Each row has a class, written as a number after it.
[  0   6 -14  52 -45  13 -44 -21  10   0 -24  -8  50  11  -6  29  22 -10
  -8  -4 -28 -16 -12  27 -48 -40  19  60  12 -24 -36  22  25 -32  48  16
 101]
1
[  45    9  -11   -7   23   19   13   31 -114   30   11  -44   44   -8
   -6  -26  -36  -26  -25   -4   52  -18   -7  -50  -15   11  -22  -16
   -8   -7  -19    4  -28   53   10    8  -11]
9
[ 54 -31  -8  -4 -13  19 -29  10  30 -26 -38   3  49  38   4  30  19 -15
  19  13 -41 -46  38  38  20 -15  18  17 -30 -39 -37   5 -10  60 -39   8
   0]
8
[  6   9 -20  17   4  16 -11   9  42 -35 -51  35  29  27  -7  35  23   2
 -10  -1 -25  11 -35  20  33 -14  -7  34   9  -9  26   6 -50  13  22   8
  57]
7
[ -7   6 -34  20   2   9 -36 -16  42  -7 -70  -9  25  -8   1 -32 -28   7
 -17  58 -39 -14 -35 -24  48  22   4  64 -12 -10   5   3 -47 -11  27 -13
  -7]
0
[ 44  25  31  16  75  -3 -33  25 -13 -15  -4  17 -33   2  33 -12  -9 -53
 -20   2   6 -13  -1 -16 -19  31 -27  29 -14  33  16  23 -30  51  29  37
 -19]
0
[ -14  -13    9   20   -2   27   39  -20   40   26  -21  -28  -45  -76
  -29  -15  -32  -10  -41   19   13   23   -2   11   -5    2   -2  -59
  -11   37   -5  -13  -36    0  -17 -100  -52]
2
[-27  15 -13 -14 -23 -36  14  24   5  36 -19 -48  18   9  10   3  22  43
  -9  75 -46 -10  -2 -31  25 -13  26 -40  11 -16  33   6 -31 -52 -54 -55
 -31]
7
[-26  21  10  50 -17 -27  31   0 -13  -7 -23  34 -30 -35 -34  11  16 -41
 -31 -46  -2  15   9 -41 -32 -19 -34  -5  -9  -9  -9  11  12  66  -9 -29
   5]
2
[ 15  11  23 -34 -40 -11 -19   0 -59  24  66  -5  45 -27  29 -16  22   9
 -29  46  -1  19 -30  -1  -5   4  -4 -25  12  48 -26  -5  25 -43  69  -5
  44]
8
[  1  53  29  15  -3 -12  46   5 112 -30  13 -26 -27 -38  13   1  -9   6
  -7 -30  27  14 -27 -49   0  12 -50 -50   5  45  47  30 -37   3 -33 -29
  28]
0
[ 18  27  19  -5 -24 -24 -12  11  36 -33   9   0  96  58  11   2  68   2
   3  22 -66  65 -28  67  31 -56  48  14  37 -11   1  -9  20 -59 -37  48
  86]
7
[ 36   0  22  29  19 -27  36  41 -34  22  27 -15  40   2  39  -7  -6 -27
 -28  21  27   9  -1 -55  16  -7 -14  -6  11  -9   9  24   5   4 -20  38
 -12]
6
[ 13 -23  -4  11  16  12  10 -19   8  12 -15  16  42  18  -2  19   6  -2
 -23 -16  10  11 -28  22 -13   4   9  19  12 -34  22  10  24   3   8 -21
 -13]
5
[-49 -16 -16  28  32  41 -26 -15   9 -15 -41  35 -14 -41 -43   3 -23 -13
  16  14   1  12  -8  16   3  16 -15  51 -23   2  28 -12   2 -17   1 -48
   1]
2
[ 22   8   8   5  22 -64 -12 -64 -54 -25  42 -13  -8  17 -22 -22  14  -3
   7  57 -53  34  49   9  20 -24  -7  20 -41  28 -50  -4 -14  88   9  40
  47]
8
[ 48  26  40  15  23  11 -15  -6 -11 -15  39  13  27 -29 -27 -26 -30 -47
 -15  -2 -29  49  -3  62  -3 -35 -23  -4  71  -1 -13 -19  16 -31  10  47
  37]
4
[ 21 -25  34   8  32 -23   1  22 -63  69 -60 -37 -59   3   6 -40  -4 -42
 -38  17  -7  45 -13 -22   5  -2  23   6  33 -18 -12  -5  -8  25  43 -21
  -1]
10
[-48  28 -46 -10  21 -46 -17 -19 -21 -35  28  14  22  20 -32   6  36  -4
  11  -2 -67  46 -31  52 -10 -60  -4  -2 -28 -17 -18 -67  32  27   9  25
 112]
8
[ 35 -34  13  38   9   2 -21 -20 -55  -8  62  39  52  13  -6  -4  31 -18
 -39 -16  41  19 -42   2 -45   4  -5  47   0  21  25 -26 -24  -1  62 -33
  55]
8
[ -7  13  18  48 -13 -18 -17  11 -21   2 -55  20  15  40  40 -14  27  17
  -8 -28   5  76 -48  34  15  48 -28  21 -25  45 -62  69 -21  36   1  89
  23]
6
[ -9   4  12   3 -35 -76 -33 -31 -31 -27 -26  14 -23  13  31 -41 -18 -12
 -17  12 -37  45   9 -46   2  25   1   4 -26 -20  -5  -8  -5  16  18  -1
 -27]
8
[-69   4 -24  56 -13  -5  -1 -52  26  34 -46  33 -31   3  24   4  19 -22
  -4 -99 -29  34 -34  19 -51 -27  -1  -7 -31  -2  15 -18  46   8  -5 -26
  14]
2
[ 55  -5  64  -9  28  11  11 -29  17   3  10 -22  64  10   5   8 -41 -14
 -36  31  -1  35   2  -2 -44  38  22 -71  31 -24  20  24  23 -34 -21 -61
 -39]
0
[-28   5  14   8  13  21 -33 -15 -43  23  -9 -20   2  10   7  14   8   0
 -22   1 -32 -11  -9  81 -22 -12   8 -20   1  40 -30 -14  19  -7  13 -12
 -43]
4
[ 11 -18  28   4  26 -24  47  18  10 -29 -13 -24  -1  -2 -28 -16  22 -60
 -29   3  15  11  11  17   8  14  10  48 -18 -24   9 -34  -1  13 -67 -39
 -55]
1
[ -9  28  26 -22 -24 -35 -22  -5  -7 -30  48  31  20 -33  -8  -5  20 -18
  -9  41 -47  43  -7   7   4 -12 -18 -15   4  25 -19 -15  34 -20  43  -2
  68]
8
[-11   7  34  16 -17 -36  -3  -6  21 -18  -8  39 -35 -11  -1  14  39  -3
 -26   8  -3  23  15   2 -39   1  -3 -34 -21  33  -5  27   1  13 -36 -33
  -7]
2
[ 24 -11   5   1  -4   6 -25 -16  32 -25  39  -1 -21 -32 -14  -6  -3   6
 -10   5   5  -6  30  43  12   7  34   2 -10  16 -17  -9  11   9   9  24
   3]
10
[ 16   1 -16  14  29  38  20  -4 -32  40 -21 -56  45  16 -13  23 -13  -4
 -41  35  25   7 -21 -22 -25  23 -18 -11  19 -43  36  47 -39  42 -34 -38
 -43]
10
[ 82 -21   3  -4   2   1   7 -12 -29  43  49  -5  -2 -20  -5 -42 -12   1
  35 -46  46 -41  32 -35 -44  30 -19 -47  -6  13   3  16 -57  18 -62 -18
 -13]
9
[ -8 -10  21  45  30  -4   6   7 -21  -2  21  -6   6  33  11   5  35  -3
 -26  22  10  40 -22  12  -4 -17  26  37  10  19   2  -2 -29  -3  68  -8
   7]
5
[ 10 -16  -7 -23  27 -28 -30   1 -60 -34 -48 -29  37  26 -82  -2  29 -27
   9 -26 -36 -24  -1  46  -4 -73  32  42  -5 -14   7 -61  19  50 -58 -36
  94]
7
[  33    5   44  -10   20    4  -17    7 -100   -7   57  -23   60   -7
   -9  -25   -9  -39  -26   80  -34   -8   18   -2   42  -18   -8   42
   17   20   -9  -29   -9   -1   14   -3  -47]
8
[ 47  11   9  14 -39  25 -27 -18   0  23 -29 -12  44 -16 -12 -10  46  12
 -23  19  19  43 -46  51 -54  16 -12  19  28  27 -48  73 -22 -21 -17   1
  53]
2
[ 10   6  -4 -50  -2 -12  -3   5   3 -28 -23  -1  -4 -47 -36  -2   3  -8
  -4  13   0  10 -20  13  18  36 -35  21  -9 -16 -21 -10  23  15   7 -20
  17]
8
[ 10   8  15 -22  23  -3   4  17 -11  10   1 -13 -44   4   8 -13  28  15
  21   9  21   9  -5  49 -48  14  19 -20   5   6 -56  16  -2  -7  24  -5
  25]
3
[  3  11 -58   2 -57  -5 -18   6  41 -36 -23  -1  35 -10  32   2  13  46
 -34 -10  44 -36 -48 -34  20  43   6  52 -17  -9  48  18 -42 -32   8   7
 -12]
7
[ 45  -1 -21 -12 -33 -28 -29 -42  23  -4 -21  38  11  37  39  -3  52  47
 -16  -7 -19  -8 -47  36  23  32 -30  51 -16  12 -14  32 -45  16 -12  52
  -7]
8
[ 18   0  -9   9 -44 -45  78 -39  50 -27  11 -11  40  18  -6 -30  45 -15
  -1  -2  -5  90  22  18  33  29  18 -17 -11 -33 -63  -1  -1  41 -23  33
  -1]
4
[-24  -9  19  42  21  53   8  32  -3   7  16  -8   9 -20 -21  43   0  31
 -41 -25  26 -31 -13  53  16   5  15  -5 -12  51  27 -11  -6  -5  10 -56
 -40]
7
[ 13  16   1  -5 -21  16 -36 -37  42  -8 -46  -6 -24  -7   9  38 -25  14
 -40   0 -36  -6  -4  36  -3  -7   3 -29   8  -2 -19  37   7  29  27  18
  -2]
10
[ 29 -24  31  15  31 -23 -13   0   0 -30  -8  42  -1  40   7  -7  -9  31
 -50  58  20 -18  -1  25  10 -12  27  31 -10   8  12  18 -30  12 -16  -4
 -24]
3
[ 48 -33   9  62  -1 -10  -1 -12  -1  -1  26  68  40  56  -6  10  73  -8
  27 -27 -27  28 -13  10   6 -24   1  81  29 -38 -21 -13 -30   3  61  34
  96]
8
[ 13  29  16  36  10  37  19  20 -57   4  13 -27  87  39 -22  15 -16 -11
 -41   2  -6  17  -3   8  14   1 -21  -6  24 -36  19  37 -19  56 -85  29
 -75]
10
[ 19   5  66  20  -2  13  43   0  22   3 -49  18  -2 -12 -14 -16 -19  -6
 -65 -29  -8   6 -17  68  57 -20  -7  19  15  23 -42  20  34  42 -21  -2
 -52]
3
[-26  26  11 -19  43  24 -12  13 -15 -31 -43  22 -21  -1 -14  37   5   5
 -50  -5  22   4 -84  33 -24 -19 -51   7  22  33  60 -11 -37 -22 -24 -41
 -14]
2
[ 53  13  -6 -14  22  28   5 -54  48 -38 -30  -7  55  68  47   9 -17 -11
  24   3  -2  25 -36 -37 -20  51 -17  -7  29 -46  45  22 -90 -16   4  -5
 -21]
0
[ 10   5 -45   8  -2  22  10 -15  16  47 -20 -58  13  11  19 -12  11   7
   8  30   9  33   0   4   3  21  -2 -33 -33  11 -19  54 -44  75 -30  23
  33]
10
[ 10   0  -8  -3  25   9  20 -15 -52 -10  30 -29  68  21 -23  -8  -8 -11
  -5 -11   9   1   7  22   0  -4   8  12  -7 -23   8 -11  17  40 -51   4
 -52]
5
[-42  11 -39 -23 -34 -66 -25 -83  17 -17  -1 -22  67  40  34 -36  12   8
   7  13 -68  -9   5 -20  -5  -8  58  -8 -61 -15  10 -38  58 -10 -48  -8
  -4]
0
[ 32  -2  45  -6 -12   1 -35 -12  16 -17  22 -36 -35 -29 -10   8  21   7
 -10  16  15  -8  12  19 -21   3  25  18  32  28 -11  20   7 -32  39 -12
  26]
10
[ 21   3  35  34  30  10  -1 -14  13   0  29  37 -12 -16  11   6   1 -49
 -22  -9  23   8  -9  -6 -40  19 -49   3  30  28  61  16 -41 -11  10 -36
 -24]
4
[ 53  18   2 -48  31   4  17   5  19  -6  62 -39  -9 -55 -16 -12   6 -10
   4 -25  32 -24  -5  32 -22  -8  -4 -22   8  11 -11 -28  22 -29 -15   6
  21]
9
[ 13  31  16 -31 -27 -76 -42  -3 -71 -80  -4  44  47  51 -55  -6  14  17
 -10  30 -61  17  -3  37   5 -39   4  37  26 -38 -37 -23  18 -19 -53  79
  63]
1
[-15  19  -8  -4   9  24 -11 -39 -17  37 -17 -52 -36 -47 -11 -11  -5  -2
  10  17 -34  -6  16  44 -23  -8  -2 -16  -8  23 -44   6   8  -5 -18 -22
 -46]
2
[ -3 -28  54  70  53   4 -11 -40  14  30  20  35 -41  22  18 -36 -38   1
   7  55 -43  44  46  45   0 -16  41 -14  -5  30 -10  11 -29 -10  22 -23
 -22]
3
[ 29  -1  24  14 -22 -22 -29 -53 -31 -74 -17 -25  52  59  13 -18 -16  -7
   8  20  18   9  -3 -96 -25  25  21  37   9 -10  22   6 -74  -3  45 -34
  24]
0
[ -1 -23   1  29  30  32 -24  26  -2 -24  -1 -32  33  13  -9   7 -26   2
 -29  63  42  39   0   5  -1  29  38  16  -9 -25  29  14 -19  -1   9 -12
   0]
10
[ 46 -19 -13  11  52  14  21  20 -57  39  26   0  58  12 -26 -23 -25 -11
 -24   0  34  -1 -18 -11 -19  -8 -17 -35  -8  -8  29 -13 -48  31 -62 -21
   5]
9
[  8  16  15  -8   5 -52 -25 -13 -24  24 -13 -29 -22 -57  -3 -29  -5 -21
 -15  19 -19 -22 -23 -26  -2 -32 -33  30  19  37   0  10  27 -27  -5  -1
  40]
6
[  4  41  10 -25  41  -8   1  -2   5 -13  22  10  11   0 -11  28  26 -27
  -4  -8 -43 -36 -12  13  -4 -48 -35  -1   8   7  26 -19   6  -1 -33   1
   5]
9
[ 14 -34  -4  23 -23  -2 -49 -21 -38 -13  26  60  52 -16 -48  10  -6  11
 -20 -34   0 -34  -1  25 -28 -10  -6  14 -27   8  -2 -19  34  31  -1 -30
  59]
8
[ 41  23   2  -7  29 -35  12 -29  -3 -32 -32 -20  -5  25 -22 -46 -21  23
 -21  13 -13  30  -7  72  22  -5   9  43   6 -41 -53  19   3  40 -58  72
 -26]
3
[-49  -4  -5  35  -8 -38 -23  -5 -44 -42 -21 -29 -23  31   5 -25 -44  14
  16   9  22   7  26 -48 -16  24  15  23 -52 -11  27 -10 -31  -3 -36  -8
 -20]
1
[ 25 -12  14  25  11  55 -28  28 -30 -35  12 -25  52  17  17   4 -29 -39
 -33  16  27  15   5  53 -20 -13  31 -27   4  17 -20 -24 -30   7  39   7
  -9]
4
[-24   4   0  47  16  28 -57 -54  41 -59 -71  -4   9  51 -32 100  -6   4
 -27   8 -47 -20  39  51 -53  10  13   5 -37 -40  -5  67  -4  93 -24 -26
 -41]
10
[-19  30  -4 -13  18 -11 -26  16   2 -30  43  10  -8 -21  15  41  20 -10
  -3  22 -26 -23  41  21 -15   3  21 -24 -37  18   8   3  44  10  22   9
  -1]
7
[-25   5 -10 -28  -1  19  -4  -4 -48  14 -10 -13  38  -8 -15   5 -28  27
 -32  40  -7  -5 -31  47  13  22  -1   6  -4  -1 -12 -13  29 -50 -12  -1
 -32]
1
[ 40 -21 -17 -54  13 -26  11  15 -26  29  61  18  18 -26   3  -7  53 -31
   2  45 -25 -62   5 -19  21 -30  -8  14  -1  -3   9 -55   6  -3   4 -28
  16]
8
[ -6   2  31  28  -2  -4  14  22 -12 -13  -2  -8  46  27   1  28  57  -4
 -26  15  -2  40   0  25  15   6  38  23 -10  14 -14  18  22  10  30  -7
  26]
7
[  0   7 -18   0  43  21  -1   6 -27  25   7  -5  25  19   6   0  18 -29
  -7  53 -21  23   0  16  30  -3  -7  13 -15   8   7  15 -19  59  -7  33
  11]
10
[-10  -6  10  50  32  36  -4  14 -16 -13  -1  32  58  11 -14  54 -25   1
 -19   4  -3   9 -19  27   2  -4 -22  -9   1   3  -8  19   0   9  13  13
  13]
6
[ 59 -14  12 -28   3 -16  24 -24  -6   9  28   3   7 -23 -19 -29   2 -25
 -11 -13  19  11  13  12 -23  14  -9 -46   0  17  -7   9 -16  51 -41 -27
 -17]
5
[  9  -5  -1 -28  30   0 -28  36 -13   6 -17  46  21  75  32   3  75 -25
  30 -16 -21   8 -29  52 -42  18  -5 -18  -7   4  22   9 -57  21 -73  -3
 -35]
5
